Here is a tiny trained network, its code and every weight. The questions are about switching its units off for an input and a target symbol, where a switched-off unit gives its printed mean instead of its output.

import numpy as np


def w(rows, s, z=0):
    codes = np.array(rows[::2]) - 128.0
    scale = np.full(codes.shape[1], s)
    scale[-1] = z or s
    return codes * scale


def f(y):
    return y / 2 * (1 + np.tanh(0.7978845608 * (y + 0.044715 * y**3)))


def softmax(a):
    e = np.exp(a - a.max(-1, keepdims=True))
    return e / e.sum(-1, keepdims=True)


def log_softmax(a):
    a = a - a.max(-1, keepdims=True)
    return a - np.log(np.exp(a).sum(-1, keepdims=True))


def net(x, mask):
    ids = ['αβγζηθλμξπστφψω'.index(c) for c in x.split()]
    T = len(ids)
    res = E[ids] + P[:T]
    u = 0
    for l in range(2):
        r = res
        for j in range(2):
            rows = slice(2 * j, 2 * j + 2)
            q, k, v = (r @ M[l][rows].T for M in (Q, K, V))
            z = softmax(np.where(np.tri(T) > 0, q @ k.T / 2**0.5, -1e9)) @ v
            o = O[l][rows]
            res = res + np.where(mask[u + j], z, o[:, -1]) @ o[:, :-1]
        u += 2
        y = f(res @ A[l][:, :-1].T + A[l][:, -1])
        res = res + np.where(mask[u : u + 4], y, B[l][:, -1]) @ B[l][:, :-1]
        u += 4
    return log_softmax(res[-1] @ U[:, :-1].T + U[:, -1])


Q, K, V, O, A, B = {}, {}, {}, {}, {}, {}
E = w([
[204,152,117,174],'α',
[188,181,138,85],'β',
[188,144,82,68],'γ',
[32,127,219,232],'ζ',
[245,164,58,80],'η',
[43,158,203,186],'θ',
[149,195,171,146],'λ',
[247,144,80,76],'μ',
[152,190,50,100],'ξ',
[16,223,155,212],'π',
[49,145,100,205],'σ',
[171,180,186,88],'τ',
[60,159,165,190],'φ',
[125,200,152,83],'ψ',
[43,159,164,116],'ω',
],0.012)
P = w([
[105,112,63,247],'0',
[172,179,193,151],'1',
[44,121,75,108],'2',
[166,47,201,123],'3',
[197,159,152,150],'4',
[79,172,115,55],'5',
[161,50,144,140],'6',
[193,161,136,154],'7',
[25,174,123,62],'8',
],0.013)
Q[0] = w([
[109,190,9,183],'0.h1',
[131,88,104,140],'0.h1',
[52,154,131,167],'0.h2',
[139,97,155,233],'0.h2',
],0.011)
K[0] = w([
[171,110,93,245],'0.h1',
[167,122,97,68],'0.h1',
[105,76,137,145],'0.h2',
[149,161,162,71],'0.h2',
],0.012)
V[0] = w([
[181,38,236,168],'0.h1',
[47,192,39,118],'0.h1',
[19,165,135,1],'0.h2',
[75,44,88,155],'0.h2',
],0.0093)
O[0] = w([
[72,84,162,155,193],'0.h1',
[92,172,138,92,139],'0.h1',
[117,216,102,96,2],'0.h2',
[5,195,163,149,130],'0.h2',
],0.013,0.006)
A[0] = w([
[2,163,45,186,142],'0.n1',
[240,36,84,91,189],'0.n2',
[111,72,26,177,212],'0.n3',
[109,183,89,87,253],'0.n4',
],0.0092,0.0023)
B[0] = w([
[110,105,171,87,254],'0.n1',
[119,20,156,141,224],'0.n2',
[77,109,186,115,157],'0.n3',
[192,95,129,248,134],'0.n4',
],0.011,0.0094)
Q[1] = w([
[108,160,97,90],'1.h1',
[145,106,9,157],'1.h1',
[148,101,119,84],'1.h2',
[196,139,104,164],'1.h2',
],0.013)
K[1] = w([
[130,27,190,168],'1.h1',
[192,123,150,1],'1.h1',
[127,79,124,43],'1.h2',
[154,61,22,130],'1.h2',
],0.0082)
V[1] = w([
[130,218,1,189],'1.h1',
[202,55,90,172],'1.h1',
[56,95,139,207],'1.h2',
[135,138,88,237],'1.h2',
],0.0065)
O[1] = w([
[30,254,89,161,5],'1.h1',
[101,132,87,169,94],'1.h1',
[163,189,151,95,224],'1.h2',
[185,217,126,101,113],'1.h2',
],0.0078,0.023)
A[1] = w([
[252,112,52,152,2],'1.n1',
[97,190,185,28,107],'1.n2',
[254,89,110,186,51],'1.n3',
[200,53,159,109,73],'1.n4',
],0.0095,0.00067)
B[1] = w([
[116,195,101,133,153],'1.n1',
[198,160,3,174,150],'1.n2',
[124,110,122,142,194],'1.n3',
[88,159,108,122,254],'1.n4',
],0.014,0.042)
U = w([
[189,75,162,255,171],'α',
[148,138,63,123,190],'β',
[215,106,65,7,149],'γ',
[86,96,178,53,102],'ζ',
[148,125,86,153,44],'η',
[117,133,91,121,149],'θ',
[237,90,119,167,135],'λ',
[110,141,85,211,162],'μ',
[107,175,90,168,78],'ξ',
[173,110,58,173,112],'π',
[195,109,107,148,71],'σ',
[125,142,71,128,4],'τ',
[152,138,145,159,177],'φ',
[129,232,60,162,132],'ψ',
[103,210,98,132,103],'ω',
],0.0078,0.0042)

Each question gives the input, a string of symbols that net reads in full, and the target symbol t.
The units are the heads (2 rows each of Q, K, V and O) and the neurons (one row each of A and B). Each row of codes is followed by its name. A weight is (code - 128) times the scale printed after its matrix; where a second scale follows, it is the last column's (O, A, B and U).
mask holds one flag per unit, layer by layer, with each layer's heads first. A switched-off unit (its flag False) gives its mean, the last column of its rows in O or B, instead of its output. The means were averaged over made-up inputs and are rounded, as every weight is.
A unit's drop is (log p(t) with every unit on - log p(t) with that unit switched off) / (log p(t) with every unit on - log p(t) with every unit switched off).
The circuit of an input: a set's keep is (log p(t) with only the set's units on - log p(t) with every unit switched off) / (log p(t) with every unit on - log p(t) with every unit switched off). Starting from all 12 units, units are removed one at a time, each time the one whose removal leaves the highest keep (on an exact tie, the one counted first), for as long as the keep stays at least 0.8.
circuit, biggest first: the units of the circuit, biggest drop first
k most important neurons: the k neurons with the biggest drops, biggest first
k most important neurons of layer l: the k neurons of layer l with the biggest drops, biggest first
input θ ζ ζ μ, target ζ: most important neuron of layer 1 : [1.n4]
input ζ β ζ ψ, target ζ: circuit, biggest first : [1.n2 0.h1]
input ζ λ ψ ζ θ ζ α ζ α, target γ: 3 most important neurons of layer 0 : [0.n2 0.n1 0.n3]
input ζ α ζ μ ζ ζ π, target ζ: 4 most important neurons : [0.n1 1.n2 1.n1 1.n4]
input ζ α ζ ψ π θ β α π, target γ: circuit, biggest first : [1.n2 0.n1 1.h1 0.h2]
input α λ ζ α, target ζ: 2 most important neurons : [1.n4 0.n2]
input ζ ζ μ ζ ω θ μ β π, target γ: 3 most important neurons : [1.n2 0.n1 0.n3]
input α ξ ψ, target ζ: 2 most important neurons of layer 0 : [0.n3 0.n4]
input α π ζ π, target ζ: 4 most important neurons : [0.n1 1.n2 0.n3 1.n1]
input ζ θ β ζ σ θ β γ σ, target γ: 2 most important neurons : [1.n2 0.n1]
input π ω α, target ψ: 3 most important neurons : [0.n4 0.n2 0.n3]
input θ α ζ α ζ ζ λ, target ζ: 4 most important neurons : [1.n2 0.n2 1.n4 0.n4]
input ζ ζ γ μ β ζ φ, target ζ: 4 most important neurons : [1.n2 0.n2 0.n3 0.n4]
input θ ζ ζ β, target ζ: 4 most important neurons : [1.n2 1.n4 0.n2 0.n4]
input ζ λ ζ θ, target ζ: 2 most important neurons of layer 1 : [1.n2 1.n4]
input α π ζ ζ λ ζ μ, target ζ: most important neuron : [0.n2]
input ζ ζ ω α ζ σ β α, target α: circuit, biggest first : [0.n2 0.h2 1.n3]
input α ζ τ, target ζ: 2 most important neurons of layer 1 : [1.n2 1.n1]
input θ τ μ η α, target μ: 3 most important neurons of layer 1 : [1.n4 1.n1 1.n3]
input π π ζ β, target ζ: 3 most important neurons of layer 1 : [1.n2 1.n1 1.n3]
